Below is a small trained network, with its code and all its weights. Each question gives an input and a class and asks what happens when units are switched off, that is, made to give their printed mean instead of their output.

import numpy as np


def w(rows, s, z=0):
    codes = np.array(rows[::2]) - 128.0
    scale = np.full(codes.shape[1], s)
    scale[-1] = z or s
    return codes * scale


def f(y):
    return np.maximum(y, 0)


def log_softmax(a):
    a = a - a.max(-1, keepdims=True)
    return a - np.log(np.exp(a).sum(-1, keepdims=True))


def net(x, mask):
    res = np.array(x, float).reshape(1, 6) / 4 @ E
    y = f(res @ A[0][:, :-1].T + A[0][:, -1])
    res = res + np.where(mask, y, B[0][:, -1]) @ B[0][:, :-1]
    return log_softmax(res[-1] @ U[:, :-1].T + U[:, -1])


A, B = {}, {}
E = w([
[125,208,104,150,26,201,164,51,243,41,141],'x0',
[115,140,142,128,135,121,127,125,134,132,125],'x1',
[13,51,93,95,120,163,88,18,113,156,173],'x2',
[135,188,48,22,130,171,83,162,185,222,59],'x3',
[133,106,127,121,124,122,122,143,155,125,142],'x4',
[198,67,122,153,110,39,87,19,164,125,9],'x5',
],0.012)
A[0] = w([
[123,180,120,149,48,190,149,72,207,82,142,71],'neuron 0',
[105,110,110,117,130,130,139,112,130,130,138,20],'neuron 1',
[134,102,149,91,170,104,117,161,82,173,132,83],'neuron 2',
[199,168,135,150,125,106,185,198,140,106,84,2],'neuron 3',
[180,73,136,162,111,60,93,40,150,139,47,43],'neuron 4',
[78,166,147,122,144,205,155,203,95,141,251,45],'neuron 5',
[191,148,157,145,167,129,132,192,125,115,101,43],'neuron 6',
[35,58,101,94,132,168,97,40,107,162,161,29],'neuron 7',
[121,55,146,129,206,76,92,176,42,210,121,85],'neuron 8',
[128,131,132,109,146,128,141,126,109,107,115,43],'neuron 9',
[134,160,81,76,115,149,81,151,134,173,90,56],'neuron 10',
[129,167,83,45,140,142,118,137,165,208,85,65],'neuron 11',
[124,77,185,226,129,77,168,103,79,62,202,11],'neuron 12',
],0.014,0.0079)
B[0] = w([
[79,125,58,169,71,80,195,71,147,77,180,225],'neuron 0',
[129,163,146,160,133,133,128,124,128,159,127,135],'neuron 1',
[113,146,72,153,83,137,145,92,140,120,168,191],'neuron 2',
[197,159,204,138,102,119,97,152,154,144,176,187],'neuron 3',
[145,167,57,31,183,95,138,168,98,201,74,221],'neuron 4',
[149,150,72,35,181,70,128,135,110,191,47,229],'neuron 5',
[165,159,199,143,105,114,94,130,129,149,157,175],'neuron 6',
[235,187,254,159,93,102,90,191,151,159,173,201],'neuron 7',
[91,138,76,156,69,90,206,69,182,45,150,251],'neuron 8',
[129,98,125,132,124,104,131,132,119,140,149,129],'neuron 9',
[100,67,157,142,145,185,106,117,102,126,111,190],'neuron 10',
[66,71,156,163,186,199,91,140,84,82,109,212],'neuron 11',
[73,46,146,159,170,241,66,147,105,121,109,216],'neuron 12',
],0.013,0.03)
U = w([
[91,129,70,156,86,119,196,75,142,101,167,171],'0',
[136,142,76,30,195,114,149,129,112,199,78,193],'1',
[75,54,150,156,184,250,115,121,108,134,120,2],'2',
[207,167,223,153,105,131,126,143,139,164,179,148],'3',
],0.011,0.0021)

Each question gives the input, the list of numbers given to net, and the class t.
The units are the neurons (one row each of A and B). Each row of codes is followed by its name. A weight is (code - 128) times the scale printed after its matrix; where a second scale follows, it is the last column's (A, B and U).
mask holds one flag per neuron, in row order. A switched-off neuron (its flag False) gives its mean, the last column of its row in B, instead of its output. The means were averaged over made-up inputs and are rounded, as every weight is.
A unit's drop is (log p(t) with every unit on - log p(t) with that unit switched off) / (log p(t) with every unit on - log p(t) with every unit switched off).
The circuit of an input: a set's keep is (log p(t) with only the set's units on - log p(t) with every unit switched off) / (log p(t) with every unit on - log p(t) with every unit switched off). Starting from the 12 units with the biggest drops (on a tie, the unit counted first), units are removed one at a time, each time the one whose removal leaves the highest keep (on an exact tie, the one counted first), for as long as the keep stays at least 0.8.
circuit, biggest first: the units of the circuit, biggest drop first
unit that matters most: the unit with the biggest drop
k most important neurons: the k neurons with the biggest drops, biggest first
drop of u: that unit's drop, to one decimal
input [6,6,7,-7,0,5], class 2: unit that matters most => neuron 12
input [-2,2,1,5,1,4], class 2: 2 most important neurons => [neuron 5; neuron 11]
input [-4,-8,6,5,-3,-3], class 3: 3 most important neurons => [neuron 7; neuron 12; neuron 0]
input [-6,0,-5,-1,4,3], class 0: 2 most important neurons => [neuron 8; neuron 7]
input [1,8,8,1,5,-8], class 1: 2 most important neurons => [neuron 5; neuron 3]
input [0,4,-8,2,3,6], class 3: 2 most important neurons => [neuron 3; neuron 5]
input [-7,7,-5,5,0,-6], class 0: 3 most important neurons => [neuron 8; neuron 4; neuron 2]
input [1,0,5,-5,-7,2], class 2: 2 most important neurons => [neuron 12; neuron 3]
input [-4,2,-1,-6,-2,0], class 2: 2 most important neurons => [neuron 12; neuron 0]
input [4,-3,-4,-8,1,8], class 1: 2 most important neurons => [neuron 4; neuron 11]
input [-2,-7,-4,-5,4,-4], class 2: 2 most important neurons => [neuron 12; neuron 4]
input [-4,-2,2,-4,7,5], class 1: 3 most important neurons => [neuron 4; neuron 0; neuron 11]
input [-6,-7,-4,8,3,-2], class 2: drop of neuron 10 => 0.3
input [-1,-1,6,7,4,-5], class 2: circuit, biggest first => [neuron 11]
input [2,4,1,-6,-7,7], class 1: drop of neuron 4 => 2.4
input [1,-8,4,5,8,0], class 2: drop of neuron 11 => 0.7
